Below is a small trained network, with its code and all its weights. Each question gives an input and a class and asks what happens when units are switched off, that is, made to give their printed mean instead of their output.

import numpy as np


def w(rows, s, z=0):
    codes = np.array(rows[::2]) - 128.0
    scale = np.full(codes.shape[1], s)
    scale[-1] = z or s
    return codes * scale


def f(y):
    return y / 2 * (1 + np.tanh(0.7978845608 * (y + 0.044715 * y**3)))


def log_softmax(a):
    a = a - a.max(-1, keepdims=True)
    return a - np.log(np.exp(a).sum(-1, keepdims=True))


def net(x, mask):
    res = np.array(x, float).reshape(1, 8) / 4 @ E
    y = f(res @ A[0][:, :-1].T + A[0][:, -1])
    res = res + np.where(mask, y, B[0][:, -1]) @ B[0][:, :-1]
    return log_softmax(res[-1] @ U[:, :-1].T + U[:, -1])


A, B = {}, {}
E = w([
[135,125,128,127,131,119,121,133,122,127,134,139],'x0',
[124,135,126,129,133,130,132,125,136,131,124,114],'x1',
[142,127,50,194,114,223,92,239,101,124,185,98],'x2',
[15,60,168,97,200,203,103,113,171,87,198,159],'x3',
[107,64,71,88,143,133,218,82,3,121,150,80],'x4',
[128,125,126,129,127,128,128,123,135,128,129,122],'x5',
[121,127,125,132,125,134,129,124,131,124,116,124],'x6',
[132,133,132,133,135,126,131,127,132,128,133,119],'x7',
],0.012)
A[0] = w([
[53,91,88,148,206,247,99,138,114,73,228,122,69],'N0',
[40,95,203,71,199,121,117,83,142,102,136,162,138],'N1',
[143,153,197,80,123,28,172,60,149,147,68,174,253],'N2',
[164,107,23,154,124,164,179,175,74,150,163,83,124],'N3',
[192,208,172,187,117,71,65,139,229,153,87,183,229],'N4',
[138,115,66,200,104,218,86,212,109,121,178,86,209],'N5',
[117,42,69,77,147,177,243,79,1,100,153,82,184],'N6',
[53,49,167,76,200,186,114,129,164,80,181,165,207],'N7',
[96,126,212,149,180,193,67,147,242,118,149,204,154],'N8',
],0.0065,0.0056)
B[0] = w([
[64,58,151,78,143,172,66,223,148,160,107,77,204],'N0',
[148,137,154,153,154,139,158,65,182,142,170,203,214],'N1',
[73,80,218,69,180,77,145,127,99,91,99,77,251],'N2',
[172,139,91,133,160,92,98,139,93,168,77,102,192],'N3',
[172,101,198,104,97,179,47,167,164,151,64,134,243],'N4',
[136,190,107,163,92,168,26,254,136,131,136,128,215],'N5',
[153,73,140,111,231,130,165,131,70,205,109,104,242],'N6',
[69,89,156,113,163,164,154,93,198,124,169,169,234],'N7',
[53,151,78,146,136,73,106,111,197,42,140,168,222],'N8',
],0.0092,0.016)
U = w([
[121,68,192,65,151,146,71,169,140,155,101,94,216],'0',
[212,208,125,184,33,182,85,157,138,152,125,150,142],'1',
[138,129,126,96,143,41,204,78,43,98,114,61,157],'2',
[198,166,2,190,145,107,122,141,52,174,106,109,59],'3',
[113,149,146,139,134,93,122,50,191,63,145,184,138],'4',
[81,153,54,149,101,147,78,166,167,79,179,154,51],'5',
[127,92,145,103,171,145,215,63,126,163,191,169,7],'6',
],0.0081,0.0019)

Each question gives the input, the list of numbers given to net, and the class t.
The units are the neurons (one row each of A and B). Each row of codes is followed by its name. A weight is (code - 128) times the scale printed after its matrix; where a second scale follows, it is the last column's (A, B and U).
mask holds one flag per neuron, in row order. A switched-off neuron (its flag False) gives its mean, the last column of its row in B, instead of its output. The means were averaged over made-up inputs and are rounded, as every weight is.
A unit's drop is (log p(t) with every unit on - log p(t) with that unit switched off) / (log p(t) with every unit on - log p(t) with every unit switched off).
The circuit of an input: a set's keep is (log p(t) with only the set's units on - log p(t) with every unit switched off) / (log p(t) with every unit on - log p(t) with every unit switched off). Starting from all 9 units, units are removed one at a time, each time the one whose removal leaves the highest keep (on an exact tie, the one counted first), for as long as the keep stays at least 0.8.
units of the circuit, in order: the units of the circuit, biggest drop first
unit that matters most: the unit with the biggest drop
k most important neurons: the k neurons with the biggest drops, biggest first
drop when u is switched off: that unit's drop, to one decimal
input [-7,-6,3,0,2,-6,2,-8], class 3: units of the circuit, in order => [N2 N4 N7]
input [-8,5,1,4,0,-6,3,-1], class 5: units of the circuit, in order => [N2 N4]
input [-6,-5,-1,6,8,1,3,7], class 6: 2 most important neurons => [N4 N1]
input [4,-5,0,3,1,-4,0,6], class 6: 3 most important neurons => [N4 N5 N2]
input [2,-1,1,-4,8,5,6,-3], class 3: units of the circuit, in order => [N2 N3]
input [6,-1,-8,-1,7,-8,6,-2], class 2: 2 most important neurons => [N2 N7]
input [0,-6,1,-5,-1,-5,-1,8], class 1: units of the circuit, in order => [N6 N2]
input [0,1,-7,2,-5,1,5,-4], class 4: unit that matters most => N8
input [4,-3,1,3,-8,-1,-4,-5], class 5: 2 most important neurons => [N8 N2]
input [2,7,8,1,-4,6,-7,4], class 5: 2 most important neurons => [N8 N0]
input [-3,-4,0,-7,3,-4,8,-5], class 2: 2 most important neurons => [N5 N4]
input [6,3,7,-7,-1,-5,-1,8], class 1: 2 most important neurons => [N5 N6]
input [4,-8,1,7,-4,1,-7,-1], class 5: 3 most important neurons => [N0 N8 N2]
input [1,-1,8,1,-6,8,1,-5], class 5: drop when N8 is switched off => 0.6
input [6,-2,1,-3,-7,-6,5,6], class 1: drop when N2 is switched off => 0.2
input [4,1,3,-5,7,-2,6,-5], class 3: drop when N5 is switched off => 0.0
input [-5,-2,-8,3,7,-7,-3,5], class 6: most important neuron => [N1]
input [-6,2,-7,2,-7,-7,-3,-5], class 4: drop when N8 is switched off => 0.6
